Below are the code and all the weights of a small trained network. Each question names an input and a class and asks about switching units off, where a switched-off unit gives its printed mean instead of its output.

import numpy as np


def w(rows, s, z=0):
    codes = np.array(rows[::2]) - 128.0
    scale = np.full(codes.shape[1], s)
    scale[-1] = z or s
    return codes * scale


def f(y):
    return np.maximum(y, 0)


def log_softmax(a):
    a = a - a.max(-1, keepdims=True)
    return a - np.log(np.exp(a).sum(-1, keepdims=True))


def net(x, mask):
    res = np.array(x, float).reshape(1, 5) / 4 @ E
    y = f(res @ A[0][:, :-1].T + A[0][:, -1])
    res = res + np.where(mask, y, B[0][:, -1]) @ B[0][:, :-1]
    return log_softmax(res[-1] @ U[:, :-1].T + U[:, -1])


A, B = {}, {}
E = w([
[67,194,178,199,56,82,169,154,120,131],'x0',
[204,164,145,126,206,79,255,169,69,158],'x1',
[87,135,121,248,186,239,67,250,144,130],'x2',
[76,18,121,92,136,178,109,131,58,191],'x3',
[54,199,8,139,146,145,140,33,17,35],'x4',
],0.0071)
A[0] = w([
[75,85,129,76,87,106,82,2,122,132,120],'N0',
[89,140,146,190,146,191,32,217,201,110,170],'N1',
[82,108,121,78,40,164,123,19,132,102,142],'N2',
[74,93,95,95,72,80,78,31,87,58,188],'N3',
[217,53,169,80,151,113,84,140,189,185,179],'N4',
[95,149,60,109,162,83,167,22,81,21,175],'N5',
[69,73,30,125,169,224,89,134,18,139,145],'N6',
[2,173,122,248,111,150,145,171,73,69,255],'N7',
[235,103,189,58,150,54,219,126,105,204,124],'N8',
[62,79,88,170,184,212,104,187,98,113,133],'N9',
[226,89,201,115,95,77,224,140,136,169,149],'N10',
[154,202,70,135,155,91,180,76,118,36,131],'N11',
[178,176,49,130,154,106,165,38,117,61,105],'N12',
[208,73,135,66,205,152,96,163,202,201,182],'N13',
[57,64,120,127,41,166,46,69,114,130,129],'N14',
[131,206,58,125,153,105,121,56,70,82,150],'N15',
[206,147,180,71,128,42,188,112,92,161,164],'N16',
[52,94,117,90,51,92,97,48,115,86,164],'N17',
[186,123,179,90,119,44,216,87,79,190,178],'N18',
[205,209,14,61,146,95,180,44,82,88,140],'N19',
],0.0069,0.0046)
B[0] = w([
[97,96,90,4,75,55,112,63,217,204,197],'N0',
[151,146,172,203,72,197,50,218,179,130,229],'N1',
[62,122,93,22,67,87,117,75,173,192,200],'N2',
[40,128,65,10,66,135,112,30,196,161,223],'N3',
[208,27,187,96,61,139,141,220,149,76,209],'N4',
[99,176,28,51,152,173,180,60,92,61,238],'N5',
[39,42,3,173,225,174,60,47,34,167,239],'N6',
[41,233,129,216,189,137,122,149,140,172,253],'N7',
[204,40,196,92,172,25,234,177,49,180,216],'N8',
[119,65,96,196,190,198,29,145,75,149,215],'N9',
[173,108,221,134,147,35,197,189,87,188,208],'N10',
[136,223,121,116,124,151,174,68,168,59,202],'N11',
[166,220,58,86,158,172,190,52,144,24,196],'N12',
[227,4,197,122,90,176,97,189,140,67,212],'N13',
[60,76,115,81,95,136,52,97,178,231,205],'N14',
[137,185,65,143,133,168,142,39,103,34,213],'N15',
[167,126,152,105,208,31,247,125,71,146,205],'N16',
[54,166,123,12,87,84,111,65,169,198,207],'N17',
[136,115,131,43,203,47,238,111,107,161,213],'N18',
[213,203,64,53,166,147,231,43,103,13,228],'N19',
],0.0064,0.011)
U = w([
[105,236,196,227,87,93,136,172,185,137,252],'0',
[75,103,108,50,49,90,96,73,174,182,37],'1',
[216,57,186,139,71,190,65,180,183,88,101],'2',
[197,63,184,98,168,20,210,147,60,154,156],'3',
[146,187,75,88,149,131,174,63,100,2,35],'4',
[79,87,83,195,198,175,70,116,42,158,60],'5',
],0.0098,0.0018)

Each question gives the input, the list of numbers given to net, and the class t.
The units are the neurons (one row each of A and B). Each row of codes is followed by its name. A weight is (code - 128) times the scale printed after its matrix; where a second scale follows, it is the last column's (A, B and U).
mask holds one flag per neuron, in row order. A switched-off neuron (its flag False) gives its mean, the last column of its row in B, instead of its output. The means were averaged over made-up inputs and are rounded, as every weight is.
A unit's drop is (log p(t) with every unit on - log p(t) with that unit switched off) / (log p(t) with every unit on - log p(t) with every unit switched off).
The circuit of an input: a set's keep is (log p(t) with only the set's units on - log p(t) with every unit switched off) / (log p(t) with every unit on - log p(t) with every unit switched off). Starting from the 12 units with the biggest drops (on a tie, the unit counted first), units are removed one at a time, each time the one whose removal leaves the highest keep (on an exact tie, the one counted first), for as long as the keep stays at least 0.8.
circuit, biggest first: the units of the circuit, biggest drop first
most important unit: the unit with the biggest drop
top k neurons: the k neurons with the biggest drops, biggest first
drop when u is switched off: that unit's drop, to one decimal
input [-4,5,5,-1,-8], class 2: most important unit : N13
input [3,6,7,2,-2], class 0: circuit, biggest first : (N6; N1; N7)
input [1,8,8,0,-2], class 0: circuit, biggest first : (N6; N7; N1)
input [6,-8,7,-4,-6], class 0: top 2 neurons : (N7; N13)
input [6,-2,1,5,6], class 1: top 4 neurons : (N3; N17; N2; N14)
input [-6,-5,-3,7,-7], class 2: top 2 neurons : (N13; N4)
input [-7,-7,5,0,8], class 5: top 2 neurons : (N6; N9)
input [0,-6,3,3,4], class 5: top 3 neurons : (N6; N9; N7)
input [-7,1,1,8,8], class 5: top 3 neurons : (N6; N9; N14)
input [1,4,1,4,3], class 5: top 2 neurons : (N6; N12)
input [2,5,-4,-5,0], class 3: top 2 neurons : (N8; N10)
input [-6,-3,7,-1,4], class 5: drop when N12 is switched off : 0.0
input [-8,5,1,8,3], class 5: drop when N6 is switched off : 0.2
input [1,2,7,-1,0], class 5: circuit, biggest first : (N9)
input [4,-5,5,0,1], class 5: drop when N9 is switched off : 0.1
